Each row of numbers stands for one element and depends on some of the facts below. Use the named rows to name the rest.

Some elements and their rows:
k46: [ -9  -5   0  -2  -1   4   9  -6   2   0  -4  -3   2  14  -3 -15  12  -5
   9 -19 -15  -9   7 -11 -25  -8 -14  -3 -12  10  -5 -12  20  23]
k445: [ -7   1   1   4  -4   0  -5   4  -2 -20 -11  -8 -10  -4  14  -7   1  -1
  -5  -4  -1  -2   6   9   8  -9   7  -3 -11   0  -3  -9 -15   3]
k946: [-17  -2   0  -3  17   8  14 -22   3   0  -5  -9   7   4  15 -15   1   1
  -8  -4  -1  13 -12  13  13   1   7  -1  13   7   2   0 -34  30]
k589: [  0  -2  -2   3   2  -3   5   5  -3 -13  -6  -4  -3   4  13  -5   3  -1
   0   0  -3  -4   8   3  17  -8   4  -5 -11   2  -3  -4 -18   7]
k620: [  4  -1  -3   9  -6  -7   1  -2  -4  -7   1   6   0  -6  -4  -6   2   1
  16  -4   7  -9  -3 -12  -6  -4   1  -3 -12  -9  -1  -9  -6   8]
k437: [ 5  0 -4 -2 -1 -1  4 -3 -6 -6  1 -1 -9  8 14 -2  8 -2 -6  6 -7 -2  8  6
 30  3  2 -3 -7  4 -1  5 -2 19]
k164: [  3   3   3   1 -10   0  -2  12  -7 -15  -2  -3  -2  -1  -1  14  -2  -1
  -2  -8  -1   0  -8   5 -17  -3   4  -2  -2   1   0  -2   4  -5]
k776: [ -3  -2  -1 -11  -4   9   5   4  -7  -1  -1   0  -1   7   6  -1  -5  -2
   3  -4  -8   1   6   5   7  -2  14  -6  -4   5   0  -3  17   6]
k672: [ -4   7   3   8 -11   2 -13   7  -5 -24  -5  -2  -9 -11   5   3  -1   0
  -4  -2   4   3  -5   8 -12  -5   5   2 -10  -5  -1 -14 -16  -3]
k224: [  4   3   3   1 -11   0  -2  12  -6 -15  -1  -3  -1  -2  -1  12  -1  -1
  -1  -9   0   0  -7   5 -18  -3   4  -1  -3   0   0  -3   2  -3]
k344: [ -4   1  -1   2   1   5   7 -14   0   1   0   5   1  -5   1 -11   3   4
  -7  -3   3   7 -12   9  10   5  16   1  11   4   3  -1 -21  17]
k309: [-14   4   4   5   9   5   2 -14   7  -5  -5  -7   4  -5   5  -5   4   2
 -16  -5   4  14 -20  13  -5   3   4   4  18   4   3   0 -36  17]
k548: [  7  -1   1   1 -11   0   5   5  -8  -9  -2   2   0  -1  -4   6  -2   1
   5 -14   0  -2 -10   3  -8  -3  16  -4  -2   4   2  -5   1  -2]
k299: [ -6   3  -3  -6  -8   1 -10  -4   9   6   1   6  -8  -7  -8 -10   6   0
 -16  16   3  -7  12   2   5   8   7   3   0 -11  -1  -2  27   8]
k473: [  0  -2   4   3  23  -2   7 -10   9  22   1  -7  14   5   4   8  -4   2
  -1   0  -1  14  -9   8  -2   6 -14   5  20  11   2  17 -24 -11]
k208: [ 10  -2  -1  -4   1   8  -5   2   6  29   5  14  -2   8 -10  -3   6   1
  -8   4 -13  -2  29  -4   0   5 -20   8   5  15  -4   3  31 -24]
k619: [  5  -2   1  -6  10   3  -3   0   5  27   6   6   5   3  -2   6  -5   2
  -3  10  -4   7  11   5   8   8  -8   6  13   7   1  14  10 -20]
k48: [  8  -1   2  -1   7  -4   8  12  -6  17   2 -14  -2   1   1  11  -8   0
  -4  -4   4   0   9 -17   3  -9 -29   2  10   1   1  10  -2 -53]
k409: [  9  -2  -2  -9   1   6  -7   7   2  29   9  14  -1   3  -5   7  -7   2
  -5  15  -5   2  24   2  13   9  -7   6   7   3  -1  12  30 -29]

There are 5 kinds of fact about the elements: Θ, σ, μ, Ω, χ.
k102 {Θ=k222, σ=k710, μ=630, Ω=c, χ=403}
k104 {Θ=k235, k793, k961, σ=k229, μ=537, Ω=a, χ=702}
k107 {σ=k28, μ=44, Ω=c, χ=656}
k11 {Θ=k497, σ=k710, μ=537, Ω=b, χ=702}
k112 {σ=k48, μ=537, Ω=b, χ=702}
k13 {Θ=k592, σ=k710, μ=537, Ω=b, χ=403}
k133 {σ=k478, μ=537, Ω=c, χ=3}
k135 {Θ=k272, σ=k627, μ=537, Ω=a, χ=702}
k140 {Θ=k90, k840, σ=k832, μ=537, Ω=a, χ=702}
k141 {Θ=k133, σ=k478, μ=537, Ω=a, χ=403}
k145 {Θ=k791, k786, σ=k77, μ=44, Ω=b, χ=702}
k149 {σ=k619, μ=537, Ω=a, χ=417}
k157 {σ=k627, μ=537, Ω=c, χ=702}
k164 {σ=k499, μ=615, Ω=b, χ=3}
k173 {σ=k222, μ=537, Ω=a, χ=656}
k189 {σ=k332, μ=320, Ω=b, χ=702}
k191 {σ=k409, μ=630, Ω=b, χ=403}
k195 {Θ=k838, σ=k627, μ=537, Ω=a, χ=702}
k198 {σ=k881, μ=537, Ω=d, χ=702}
k2 {Θ=k402, σ=k263, μ=537, Ω=d, χ=702}
k20 {Θ=k323, k40}
k216 {Θ=k300, σ=k397, μ=693, Ω=b, χ=702}
k219 {σ=k710, μ=537, Ω=b, χ=403}
k222 {Θ=k675}
k224 {σ=k60, μ=615, Ω=b, χ=3}
k229 {Θ=k141}
k233 {Θ=k832, k913, σ=k373, μ=537, Ω=b, χ=656}
k235 {σ=k619, μ=615, Ω=b, χ=702}
k250 {Θ=k911, σ=k223, μ=44, Ω=a, χ=417}
k259 {σ=k473, μ=615, Ω=b, χ=403}
k26 {Θ=k77, k402, k881, σ=k397, μ=693, Ω=a, χ=702}
k263 {Θ=k503}
k269 {Θ=k999, σ=k409, μ=676, Ω=b, χ=403}
k270 {σ=k60, μ=537, Ω=c, χ=656}
k271 {σ=k527, μ=630, Ω=b, χ=702}
k272 {Θ=k20, k881, k877, σ=k176, μ=44, Ω=c, χ=702}
k279 {σ=k332, μ=537, Ω=d, χ=702}
k280 {Θ=k364}
k281 {Θ=k928, k263, σ=k981, μ=676, Ω=a, χ=417}
k282 {Θ=k675, σ=k48, μ=537, Ω=b, χ=656}
k29 {Θ=k620, σ=k615, μ=44, Ω=a, χ=403}
k291 {Θ=k81, σ=k527, μ=615, Ω=b, χ=403}
k299 {Θ=k409, σ=k87, μ=615, Ω=c, χ=702}
k300 {σ=k557, μ=693, Ω=c, χ=3}
k309 {Θ=k102, σ=k638, μ=615, Ω=a, χ=403}
k317 {Θ=k928, k586, σ=k208, μ=537, Ω=a, χ=403}
k318 {σ=k208, μ=693, Ω=b, χ=656}
k323 {Θ=k946}
k325 {σ=k373, μ=537, Ω=a, χ=3}
k339 {σ=k138, μ=693, Ω=b, χ=702}
k341 {Θ=k549, k176, σ=k81, μ=537, Ω=a, χ=702}
k343 {Θ=k367, σ=k323, μ=693, Ω=b, χ=403}
k344 {Θ=k4, σ=k615, μ=537, Ω=a, χ=403}
k348 {Θ=k627, k318}
k35 {Θ=k232, k937, σ=k48, μ=537, Ω=b, χ=3}
k354 {Θ=k270, σ=k373, μ=615, Ω=b, χ=403}
k364 {σ=k108, μ=676, Ω=c, χ=3}
k367 {σ=k638, μ=615, Ω=b, χ=702}
k373 {Θ=k40}
k378 {σ=k225, μ=630, Ω=a, χ=3}
k383 {Θ=k774, k323, k300, σ=k360, μ=320, Ω=a, χ=702}
k391 {Θ=k216, k499, k793, σ=k263, μ=615, Ω=d, χ=702}
k4 {Θ=k523, σ=k229, μ=615, Ω=b, χ=702}
k40 {Θ=k300, σ=k832, μ=630, Ω=d, χ=403}
k402 {Θ=k838, k145, k995, σ=k675, μ=537, Ω=c, χ=702}
k409 {Θ=k995}
k411 {Θ=k776, σ=k615, μ=615, Ω=d, χ=403}
k416 {Θ=k963, k791, k986, σ=k348, μ=44, Ω=a, χ=417}
k419 {σ=k81, μ=537, Ω=a, χ=702}
k423 {σ=k229, μ=615, Ω=a, χ=656}
k437 {Θ=k235, σ=k478, μ=693, Ω=c, χ=417}
k442 {Θ=k317, k173, σ=k108, μ=537, Ω=a, χ=702}
k445 {σ=k232, μ=676, Ω=d, χ=403}
k455 {Θ=k526, k208, k2, k299, σ=k323, μ=693, Ω=d, χ=3}
k46 {σ=k208, μ=693, Ω=b, χ=702}
k466 {Θ=k963, σ=k176, μ=537, Ω=d, χ=702}
k473 {Θ=k269}
k474 {Θ=k981, σ=k397, μ=537, Ω=a, χ=417}
k477 {σ=k986, μ=537, Ω=a, χ=403}
k490 {Θ=k937}
k496 {Θ=k77, σ=k797, μ=630, Ω=a, χ=403}
k497 {Θ=k999, σ=k881, μ=630, Ω=d, χ=403}
k499 {Θ=k961}
k503 {Θ=k619, k786, σ=k323, μ=537, Ω=a, χ=3}
k511 {σ=k527, μ=537, Ω=b, χ=702}
k52 {σ=k615, μ=615, Ω=d, χ=403}
k520 {σ=k490, μ=537, Ω=b, χ=417}
k523 {Θ=k592, k619, σ=k360, μ=537, Ω=b, χ=702}
k526 {σ=k881, μ=320, Ω=d, χ=702}
k527 {Θ=k233, k929}
k529 {Θ=k608, σ=k527, μ=537, Ω=b, χ=702}
k543 {σ=k490, μ=44, Ω=a, χ=702}
k547 {σ=k881, μ=537, Ω=d, χ=417}
k548 {σ=k81, μ=537, Ω=b, χ=403}
k549 {Θ=k981, σ=k615, μ=537, Ω=b, χ=702}
k556 {σ=k223, μ=630, Ω=b, χ=702}
k57 {Θ=k877, σ=k832, μ=615, Ω=d, χ=702}
k586 {σ=k373, μ=537, Ω=a, χ=702}
k588 {Θ=k343}
k589 {σ=k360, μ=693, Ω=d, χ=3}
k592 {Θ=k999, σ=k619, μ=615, Ω=c, χ=702}
k6 {Θ=k397, σ=k478, μ=44, Ω=c, χ=3}
k60 {Θ=k733}
k608 {Θ=k397, k852, σ=k332, μ=676, Ω=b, χ=702}
k620 {σ=k473, μ=537, Ω=a, χ=702}
k626 {σ=k473, μ=615, Ω=d, χ=403}
k627 {Θ=k281, k547}
k629 {Θ=k423, σ=k222, μ=537, Ω=c, χ=403}
k642 {σ=k348, μ=615, Ω=a, χ=702}
k644 {Θ=k961, σ=k730, μ=537, Ω=b, χ=702}
k666 {Θ=k620, σ=k225, μ=630, Ω=a, χ=403}
k672 {σ=k527, μ=320, Ω=a, χ=403}
k684 {Θ=k919, σ=k48, μ=537, Ω=b, χ=403}
k696 {σ=k223, μ=537, Ω=b, χ=702}
k710 {Θ=k642}
k711 {σ=k28, μ=693, Ω=a, χ=3}
k73 {σ=k360, μ=320, Ω=a, χ=403}
k730 {Θ=k20}
k733 {σ=k81, μ=693, Ω=b, χ=702}
k750 {σ=k832, μ=630, Ω=a, χ=702}
k77 {Θ=k6}
k771 {Θ=k592, k497, k102, σ=k225, μ=537, Ω=a, χ=656}
k774 {σ=k176, μ=693, Ω=b, χ=417}
k776 {Θ=k437, σ=k499, μ=693, Ω=b, χ=403}
k778 {σ=k832, μ=630, Ω=a, χ=702}
k78 {σ=k881, μ=615, Ω=d, χ=403}
k786 {Θ=k60, σ=k138, μ=630, Ω=a, χ=702}
k791 {Θ=k60, σ=k473, μ=615, Ω=d, χ=3}
k793 {Θ=k455, σ=k229, μ=615, Ω=a, χ=702}
k816 {Θ=k145, k511, σ=k208, μ=693, Ω=b, χ=702}
k819 {σ=k710, μ=630, Ω=b, χ=702}
k828 {Θ=k263, σ=k176, μ=537, Ω=c, χ=403}
k838 {σ=k981, μ=537, Ω=a, χ=702}
k840 {Θ=k364, σ=k280, μ=537, Ω=d, χ=417}
k848 {Θ=k496, σ=k478, μ=615, Ω=c, χ=403}
k852 {Θ=k145, σ=k675, μ=537, Ω=a, χ=403}
k857 {Θ=k511, σ=k490, μ=537, Ω=a, χ=702}
k866 {σ=k263, μ=537, Ω=d, χ=702}
k868 {Θ=k423, σ=k588, μ=320, Ω=b, χ=702}
k877 {σ=k588, μ=537, Ω=a, χ=403}
k880 {σ=k208, μ=676, Ω=a, χ=403}
k89 {Θ=k608, k774, σ=k87, μ=537, Ω=c, χ=403}
k892 {σ=k397, μ=537, Ω=a, χ=403}
k90 {Θ=k81, σ=k77, μ=320, Ω=a, χ=702}
k906 {σ=k48, μ=537, Ω=a, χ=702}
k911 {Θ=k383, σ=k48, μ=615, Ω=b, χ=3}
k913 {Θ=k140, σ=k360, μ=693, Ω=a, χ=403}
k914 {σ=k225, μ=537, Ω=b, χ=702}
k919 {Θ=k511, σ=k409, μ=693, Ω=b, χ=702}
k928 {Θ=k868, σ=k263, μ=630, Ω=c, χ=702}
k929 {Θ=k269, k877, σ=k627, μ=537, Ω=a, χ=702}
k937 {σ=k348, μ=537, Ω=a, χ=417}
k938 {σ=k208, μ=693, Ω=b, χ=702}
k943 {σ=k373, μ=693, Ω=a, χ=702}
k946 {Θ=k102, σ=k323, μ=693, Ω=a, χ=403}
k961 {σ=k222, μ=320, Ω=b, χ=403}
k963 {σ=k332, μ=630, Ω=a, χ=702}
k973 {σ=k232, μ=676, Ω=b, χ=702}
k977 {Θ=k11, σ=k409, μ=537, Ω=b, χ=702}
k981 {Θ=k913}
k986 {Θ=k852}
k995 {σ=k100, μ=537, Ω=c, χ=656}
k999 {σ=k332, μ=537, Ω=d, χ=702}

Name these rows:
No name comes twice in this set of rows, the named rows included.
[  4  -1  -2  11 -11   7   4  -4  -1  -4  -3  12  -7   1  -9 -19  17   1
  -2 -18  -9  -6  10  -8  -6  -6  -9   2  -7  14  -4 -21  -5   2]	k317
[-12  -1   1   5  11   5  10 -27   6  -4  -5  -4   7  -6   3 -16   3   4
  -9  -9   5  14 -28  11   6   6  16   1  22   8   6  -2 -39  25]	k771
[ 16   1   0   4 -12  -4   5   6 -14 -11   4  -1  -4   3   2  14   3  -1
   6 -13  -2  -3 -13  -1  -5   2   7  -3  -3   7   2   6   3  12]	k520
[ -8   5   4   1 -12  -2 -10   7  -2 -19  -2  -7  -3  -7  -1   9  -2  -3
   6  -3   4  -4 -11   5 -35  -3   5   0  -9 -12  -1  -6  14  14]	k189
[-10  -1  -2  -6  11   5   9 -14   5   6  -4  -8   2   5  13 -16   4   0
 -16   3  -4   6   4  14  23   3   7  -1  13   5   1   6 -13  25]	k300
[  6  -2  -1   7  -8  -4  -2   1  -1 -19  -9   2  -6  -7  -3  -8   2   1
   6  -8   4  -4  -4  -2  14  -5  12  -4  -7   3   1 -14 -15 -11]	k270
[-10  -1   3  -8   1   5  23 -15  -5   1  -6 -27  -3  -8   0  -7  -5   0
 -24 -26  10   6 -26  -9  -3  -4   2  -3  34   3  11   4  -9 -12]	k282
[ -3   2   3  -4  -6   3  -2  13  -4 -19  -4  -7  -1   5   3   9  -5  -2
  -2  -4  -4   2  -3   5  -8  -7   4  -5  -8   2  -1  -9   4  -5]	k191
[ -2   5   1   3  -6   1  -8   5   4 -14  -7   2  -8  -6  -1  -2   4   2
 -14   5   2   0   3   9   9  -1  10   0   0  -1   0  -5  -6  -7]	k411
[ -7  -3  -3   2   4  -3   4  -3  -3  -7   1  -1   1   4   9  -9  -2  -2
  17   3   0  -5   3  -8   4  -8  -2  -5 -18  -9  -3  -7  -5  18]	k943
[ -3   2   0   7  -5  -5  -7   4  -1 -14   0  -1  -3  -6  -3   0   1  -1
   9   2   5  -5  -4 -10 -14  -5  -5   0 -14 -11  -2 -10  -4   4]	k642
[ 16   2   0  18  -4 -15   7   4  -8 -24  -6  -7  -6   0   7   6  10  -1
   5 -12   3  -5 -12  -3   7  -4  -4  -2  -8   6   0   2 -34   3]	k840
[  2   3  -4 -14   2   8  -5   4  -2   6  11   5  -7  15   3   2   4  -1
 -21  25 -11   4  14  -5  33   9 -14   2  -1   4  -1   1  19   0]	k416
[  1   1  -2 -16 -16  10  15   3 -12  12   3 -11 -14  -7  -5  -3  -6   1
 -27 -13   6  -5   3 -13   6  -2   6  -2  22  -3   7   5  31 -23]	k684
[ -8  -2  -1  -6   2   2   9 -16   4  10   3  -1   9  -1  -6  -4   1   1
  -2  -6   3   2 -18   7 -14  10  18   0  16  -3   5  11  11  37]	k523

The same elements again, as new rows of numbers:
Some elements and their rows:
k620: [-6 -3 -7 10  3 20  8  8 21  4  3 -7  6 22]
k141: [-42 -16 -28  -5  -3  35  31  33  67  19   3  10   8  35]
k529: [-17  -6  -1   5  -9 -13  -6   0   3  -5 -18  -1  -1 -15]
k157: [-3 -3  6 10  3  5 -3  5  2 -4 -7 -7 -2  3]
k627: [ 6 10 -8 -9  8  6 -4 -2 -6  0  9 -4 -6 -1]
k348: [ -7   8 -11 -10   1  -9  -6   1  -3   2  -2   5  -8 -17]
k318: [ 25  -3   7   0  11  12  -4  -8   2  -6  12 -11   4  26]
k409: [ 5 10 -9 -9  7  4 -4 -1 -6  0  7 -3 -6 -2]
k191: [  5   3  10 -17   3 -13  16  -6   0   5   6   9   1   6]
k986: [  2   9  -9 -10   7   1  -5  -1  -5   2   5  -1  -6  -6]
k291: [-16 -16   2   0  -9 -13  -1   2  -2  -8  -4   8   2 -16]
k40: [  5   4   7 -12   1 -16  14  -9  -4   9   6  13   4   5]
k2: [-2 -2 -1 10  0  4 -5 -7 -2 -2 -5 -6  7  6]
k973: [ 11   6   1 -10  -1 -12  12   0   2  -1   5   2   0   2]
k232: [ 14  10 -11 -10  15  22   2   0  -1   1  19 -11  -2  18]
k73: [-3  2 10  3 -2  8 -2 -5  2  2 -5  9  1  6]
k339: [ 3  1  1 -2 -2 -2  2 -1  2 -5 -3 -3  1  3]
k140: [-3 -1  5 15 -1  4 -4 -2  0 -2 -5 -4  2  2]
k397: [ 16  11  -6  -8  13  16  -3  -4  -9   0  15 -10  -3  11]

Rows to name:
No name comes twice in this set of rows, the named rows included.
[ 27   3  -7  -8  22  13 -14  -9   3   2  20  -9  -7  15]	k208
[-12  -2   3  14  -5  -5  -6   0   2  -1 -12   1   1 -10]	k442
[-4 -1  3 14 -1  5 -3 -1  2 -1 -4 -4  2  3]	k419
[14 11 -7 -8 12 14 -4 -3 -7  0 14 -9 -4  9]	k675
[  5   4  15 -12   6 -15  16   2  -3   6   4  12  -5   1]	k102
[ 1  0  1 -1 -3 -5  0 -1  0 -5 -5 -2  1 -2]	k919
[-23   0  -2 -14  -8 -24  24  12  25  18  -5  27  -2  -9]	k666
[-19 -14   4   9 -10 -15  -2   4  -1  -2  -5  16   1 -20]	k309
[ 11   1  12  -5   6  20  -2 -11  -4  -4   3  -6   4  22]	k961
[-22 -13 -27  -5   2  46  32  41  63  19   8 -12   5  54]	k133
[ 11   1   7  16   8  18  -2  -6  -3  -3   6 -13   6  19]	k838
[-46  -2 -50 -25  -5  15  29  40  67  21  -1  14  -5  10]	k229

